Below are the code and all the weights of a small trained network. Each question names an input and a target symbol and asks about switching units off, where a switched-off unit gives its printed mean instead of its output.

import numpy as np


def w(rows, s, z=0):
    codes = np.array(rows[::2]) - 128.0
    scale = np.full(codes.shape[1], s)
    scale[-1] = z or s
    return codes * scale


def norm(h):
    return h / np.sqrt((h * h).mean(-1, keepdims=True) + 1e-5)


def f(y):
    return y / 2 * (1 + np.tanh(0.7978845608 * (y + 0.044715 * y**3)))


def softmax(a):
    e = np.exp(a - a.max(-1, keepdims=True))
    return e / e.sum(-1, keepdims=True)


def log_softmax(a):
    a = a - a.max(-1, keepdims=True)
    return a - np.log(np.exp(a).sum(-1, keepdims=True))


def net(x, mask):
    ids = ['αβδζηθλμξπσφψω'.index(c) for c in x.split()]
    T = len(ids)
    res = E[ids] + P[:T]
    q, k, v = (norm(res) @ M[0].T for M in (Q, K, V))
    z = softmax(np.where(np.tri(T) > 0, q @ k.T / 4**0.5, -1e9)) @ v
    res = res + np.where(mask[0], z, O[0][:, -1]) @ O[0][:, :-1]
    y = f(norm(res) @ A[0][:, :-1].T + A[0][:, -1])
    res = res + np.where(mask[1:13], y, B[0][:, -1]) @ B[0][:, :-1]
    return log_softmax(norm(res)[-1] @ U[:, :-1].T + U[:, -1])


Q, K, V, O, A, B = {}, {}, {}, {}, {}, {}
E = w([
[170,155,99,185,149,61],'α',
[137,203,94,189,153,117],'β',
[80,184,213,140,80,61],'δ',
[72,112,106,112,66,194],'ζ',
[96,219,125,75,248,210],'η',
[111,141,54,144,24,176],'θ',
[107,183,179,109,178,113],'λ',
[91,105,99,144,24,174],'μ',
[94,189,211,100,176,113],'ξ',
[100,126,78,113,49,171],'π',
[136,142,164,140,161,126],'σ',
[183,206,183,110,135,113],'φ',
[86,98,86,133,85,193],'ψ',
[116,155,90,182,176,132],'ω',
],0.012)
P = w([
[201,2,206,28,195,58],'0',
[96,213,60,89,158,179],'1',
[101,211,57,90,162,173],'2',
[102,198,63,93,183,183],'3',
[115,201,59,115,162,171],'4',
[106,190,71,118,166,176],'5',
[114,189,71,136,149,171],'6',
[113,184,74,131,146,172],'7',
[108,186,78,147,131,173],'8',
[112,184,78,149,125,167],'9',
[117,182,81,164,114,170],'10',
[112,176,81,169,116,172],'11',
[119,178,85,163,110,167],'12',
[101,165,92,101,142,167],'13',
],0.0057)
Q[0] = w([
[128,174,67,69,80,255],'h0',
[84,86,152,53,44,157],'h0',
[197,105,171,146,249,116],'h0',
[64,141,66,112,84,177],'h0',
],0.0076)
K[0] = w([
[216,1,79,20,228,121],'h0',
[165,65,249,87,163,46],'h0',
[117,208,79,173,132,204],'h0',
[161,4,165,76,110,105],'h0',
],0.006)
V[0] = w([
[171,121,29,53,183,185],'h0',
[202,74,136,138,120,1],'h0',
[81,46,163,144,207,183],'h0',
[146,159,38,191,145,162],'h0',
],0.0076)
O[0] = w([
[55,253,247,216,205,95,216],'h0',
[135,67,57,243,218,68,134],'h0',
[7,108,139,134,44,43,45],'h0',
[50,157,108,200,84,204,4],'h0',
],0.0062,0.0019)
A[0] = w([
[154,117,158,127,143,26,75],'n0',
[109,255,221,186,203,68,195],'n1',
[143,148,60,187,53,90,138],'n2',
[224,155,84,129,116,159,117],'n3',
[195,218,217,145,237,35,253],'n4',
[133,135,122,171,164,207,95],'n5',
[198,75,134,101,54,180,58],'n6',
[127,112,215,108,206,50,17],'n7',
[222,83,112,32,41,177,87],'n8',
[92,153,91,126,117,126,145],'n9',
[227,60,140,166,215,116,103],'n10',
[121,45,44,89,98,160,73],'n11',
],0.0086,0.0048)
B[0] = w([
[78,168,198,201,162,162,122],'n0',
[255,153,138,189,184,106,253],'n1',
[140,96,176,92,202,146,201],'n2',
[47,160,182,99,102,147,170],'n3',
[246,118,162,176,227,67,200],'n4',
[110,177,147,60,79,197,168],'n5',
[103,185,62,191,145,234,137],'n6',
[98,202,106,84,117,220,124],'n7',
[97,180,112,207,70,130,174],'n8',
[105,113,164,139,118,112,173],'n9',
[125,177,145,87,169,187,142],'n10',
[199,113,198,109,105,95,163],'n11',
],0.0088,0.0078)
U = w([
[121,31,49,174,191,136,33],'α',
[50,47,63,167,159,188,103],'β',
[226,54,13,86,22,188,50],'δ',
[8,125,204,37,21,30,157],'ζ',
[161,225,205,221,85,41,82],'η',
[70,246,125,121,33,231,181],'θ',
[141,66,164,77,114,40,89],'λ',
[132,77,204,113,23,106,61],'μ',
[159,75,126,141,29,51,56],'ξ',
[241,127,212,180,253,47,107],'π',
[126,2,169,108,147,40,143],'σ',
[165,53,170,36,166,140,46],'φ',
[42,139,219,183,114,15,2],'ψ',
[12,73,117,242,161,33,123],'ω',
],0.0081,0.0031)

Each question gives the input, a string of symbols that net reads in full, and the target symbol t.
The units are the heads (4 rows each of Q, K, V and O) and the neurons (one row each of A and B). Each row of codes is followed by its name. A weight is (code - 128) times the scale printed after its matrix; where a second scale follows, it is the last column's (O, A, B and U).
mask holds one flag per unit, heads first, then neurons. A switched-off unit (its flag False) gives its mean, the last column of its rows in O or B, instead of its output. The means were averaged over made-up inputs and are rounded, as every weight is.
A unit's drop is (log p(t) with every unit on - log p(t) with that unit switched off) / (log p(t) with every unit on - log p(t) with every unit switched off).
The circuit of an input: a set's keep is (log p(t) with only the set's units on - log p(t) with every unit switched off) / (log p(t) with every unit on - log p(t) with every unit switched off). Starting from the 12 units with the biggest drops (on a tie, the unit counted first), units are removed one at a time, each time the one whose removal leaves the highest keep (on an exact tie, the one counted first), for as long as the keep stays at least 0.8.
circuit, biggest first: the units of the circuit, biggest drop first
top k neurons: the k neurons with the biggest drops, biggest first
drop of u: that unit's drop, to one decimal
input α θ θ δ π σ δ η ψ, target α: top neuron -> n1
input θ θ δ ζ θ θ μ, target θ: top 2 neurons -> n4, n5
input π δ ζ θ θ ζ β β ζ μ θ φ δ δ, target θ: circuit, biggest first -> h0, n1, n6
input δ ω δ ζ π π π ζ ζ δ η δ θ ψ, target δ: circuit, biggest first -> h0, n4
input β δ θ θ θ φ θ σ θ η β θ ξ ζ, target β: circuit, biggest first -> h0, n1
input σ θ μ θ δ λ θ, target σ: circuit, biggest first -> h0, n1, n2
input π λ ω θ θ μ σ θ η π δ μ, target π: circuit, biggest first -> h0, n2
input δ θ λ δ θ α θ θ, target δ: circuit, biggest first -> h0, n4
input δ ω δ δ ω, target η: top 2 neurons -> n1, n2
input ζ θ ξ η ω ξ θ θ ω σ β θ θ θ, target ζ: circuit, biggest first -> h0, n1
input φ δ θ δ ω μ θ ω θ ω δ θ θ θ, target φ: top 4 neurons -> n1, n2, n4, n11
input μ β δ θ δ ω θ, target μ: top 3 neurons -> n11, n1, n4
input η ζ δ ω θ δ μ ζ, target η: top 3 neurons -> n1, n2, n4
input δ ζ θ, target δ: top neuron -> n11
input π λ η θ φ θ θ θ θ δ θ, target π: drop of h0 -> 4.5
input β μ θ ω λ θ, target β: drop of n2 -> 0.2
input ζ μ φ λ π, target ζ: drop of n10 -> 0.0
